Below is a small trained network, with its code and all its weights. Each question gives an input and a class and asks what happens when units are switched off, that is, made to give their printed mean instead of their output.

import numpy as np


def w(rows, s, z=0):
    codes = np.array(rows[::2]) - 128.0
    scale = np.full(codes.shape[1], s)
    scale[-1] = z or s
    return codes * scale


def norm(h):
    return h / np.sqrt((h * h).mean(-1, keepdims=True) + 1e-5)


def f(y):
    return y / 2 * (1 + np.tanh(0.7978845608 * (y + 0.044715 * y**3)))


def log_softmax(a):
    a = a - a.max(-1, keepdims=True)
    return a - np.log(np.exp(a).sum(-1, keepdims=True))


def net(x, mask):
    res = np.array(x, float).reshape(1, 4) / 4 @ E
    u = 0
    for l in range(2):
        y = f(norm(res) @ A[l][:, :-1].T + A[l][:, -1])
        res = res + np.where(mask[u : u + 6], y, B[l][:, -1]) @ B[l][:, :-1]
        u += 6
    return log_softmax(norm(res)[-1] @ U[:, :-1].T + U[:, -1])


A, B = {}, {}
E = w([
[55,113,118,111,167,213,129,240,202,130,209],'x0',
[6,171,128,160,113,110,129,167,35,182,130],'x1',
[217,61,101,29,84,167,47,146,96,255,151],'x2',
[133,134,118,128,137,153,169,132,120,121,99],'x3',
],0.0061)
A[0] = w([
[106,129,112,117,134,106,107,82,88,169,85,71],'L0N1',
[204,78,108,118,185,108,138,117,139,106,157,203],'L0N2',
[147,65,105,66,93,83,112,38,77,179,54,23],'L0N3',
[192,132,150,87,114,166,135,189,94,178,190,4],'L0N4',
[126,117,98,216,55,79,142,2,105,94,107,172],'L0N5',
[158,79,131,132,109,154,135,100,196,37,150,194],'L0N6',
],0.0081,0.0042)
B[0] = w([
[187,193,140,196,124,136,108,161,112,84,153,161],'L0N1',
[128,131,95,94,113,133,142,2,136,154,115,212],'L0N2',
[141,134,176,98,124,104,205,167,140,92,174,231],'L0N3',
[172,112,79,160,88,151,105,118,131,147,79,180],'L0N4',
[120,100,48,114,99,191,97,114,141,175,115,254],'L0N5',
[197,185,144,135,149,121,91,165,118,126,111,226],'L0N6',
],0.014,0.0076)
A[1] = w([
[77,91,97,162,37,129,134,162,2,172,128,5],'L1N1',
[223,182,187,107,103,54,164,153,79,92,165,199],'L1N2',
[161,169,124,137,117,111,134,164,177,83,132,112],'L1N3',
[144,43,219,68,120,86,205,58,211,105,135,58],'L1N4',
[126,165,120,148,75,183,151,56,126,110,118,174],'L1N5',
[37,110,161,138,182,64,123,157,96,109,95,69],'L1N6',
],0.0095,0.0031)
B[1] = w([
[70,108,125,229,112,74,163,169,59,131,91,217],'L1N1',
[73,185,192,174,235,83,128,185,99,56,112,254],'L1N2',
[84,126,155,114,171,82,73,124,61,112,90,165],'L1N3',
[31,59,136,81,131,75,173,66,140,102,195,175],'L1N4',
[152,68,152,124,108,120,99,133,150,176,148,227],'L1N5',
[138,179,122,75,81,251,201,122,204,104,239,157],'L1N6',
],0.013,0.0081)
U = w([
[233,78,63,63,93,213,23,60,206,201,67,177],'0',
[146,220,226,219,227,93,63,218,62,61,78,175],'1',
[72,71,69,250,46,158,117,207,62,204,85,4],'2',
[72,211,151,81,88,243,187,151,213,89,217,55],'3',
[105,66,198,55,186,63,197,60,161,81,195,172],'4',
],0.014,0.0032)

Each question gives the input, the list of numbers given to net, and the class t.
The units are the neurons (one row each of A and B). Each row of codes is followed by its name. A weight is (code - 128) times the scale printed after its matrix; where a second scale follows, it is the last column's (A, B and U).
mask holds one flag per neuron, layer by layer. A switched-off neuron (its flag False) gives its mean, the last column of its row in B, instead of its output. The means were averaged over made-up inputs and are rounded, as every weight is.
A unit's drop is (log p(t) with every unit on - log p(t) with that unit switched off) / (log p(t) with every unit on - log p(t) with every unit switched off).
The circuit of an input: a set's keep is (log p(t) with only the set's units on - log p(t) with every unit switched off) / (log p(t) with every unit on - log p(t) with every unit switched off). Starting from all 12 units, units are removed one at a time, each time the one whose removal leaves the highest keep (on an exact tie, the one counted first), for as long as the keep stays at least 0.8.
circuit, biggest first: the units of the circuit, biggest drop first
most important unit: the unit with the biggest drop
k most important neurons: the k neurons with the biggest drops, biggest first
k most important neurons of layer l: the k neurons of layer l with the biggest drops, biggest first
drop when u is switched off: that unit's drop, to one decimal
input [8,-5,-3,8], class 1: most important unit : L0N6
input [-6,-1,6,7], class 4: 2 most important neurons : L0N3; L1N4
input [2,1,-3,3], class 3: 2 most important neurons : L1N6; L0N5
input [0,3,0,4], class 2: 2 most important neurons of layer 1 : L1N1; L1N2
input [0,-3,-8,4], class 0: 3 most important neurons : L0N3; L0N5; L1N2
input [-5,0,3,-3], class 4: 3 most important neurons of layer 0 : L0N3; L0N6; L0N5
input [6,-6,1,4], class 0: 3 most important neurons : L0N3; L0N2; L0N1
input [-1,-8,-3,6], class 0: 2 most important neurons of layer 0 : L0N2; L0N3
input [0,7,3,-1], class 1: 2 most important neurons : L0N5; L0N1
input [2,1,-7,0], class 3: 3 most important neurons : L0N2; L1N6; L0N1
input [0,-7,-2,2], class 0: 2 most important neurons : L0N2; L0N3
input [-1,5,0,-8], class 2: 3 most important neurons : L0N3; L0N6; L1N2
input [6,1,-1,8], class 3: 3 most important neurons : L0N6; L1N2; L0N1
input [-5,-1,6,-2], class 4: circuit, biggest first : L0N3
input [-2,-7,1,3], class 4: 4 most important neurons of layer 0 : L0N2; L0N4; L0N5; L0N3
input [-5,2,7,5], class 1: 2 most important neurons : L1N2; L0N1
input [0,-5,1,-7], class 4: 2 most important neurons : L0N5; L0N2
input [0,-3,-4,-6], class 0: circuit, biggest first : L0N3; L1N2
input [8,7,-3,4], class 3: 2 most important neurons : L1N6; L0N5
input [-6,-6,-5,-2], class 0: circuit, biggest first : L0N5
input [-4,0,5,8], class 4: 2 most important neurons of layer 1 : L1N4; L1N1
input [-3,4,0,8], class 2: 2 most important neurons of layer 0 : L0N5; L0N6
input [-2,4,8,1], class 1: drop when L1N5 is switched off : 0.0
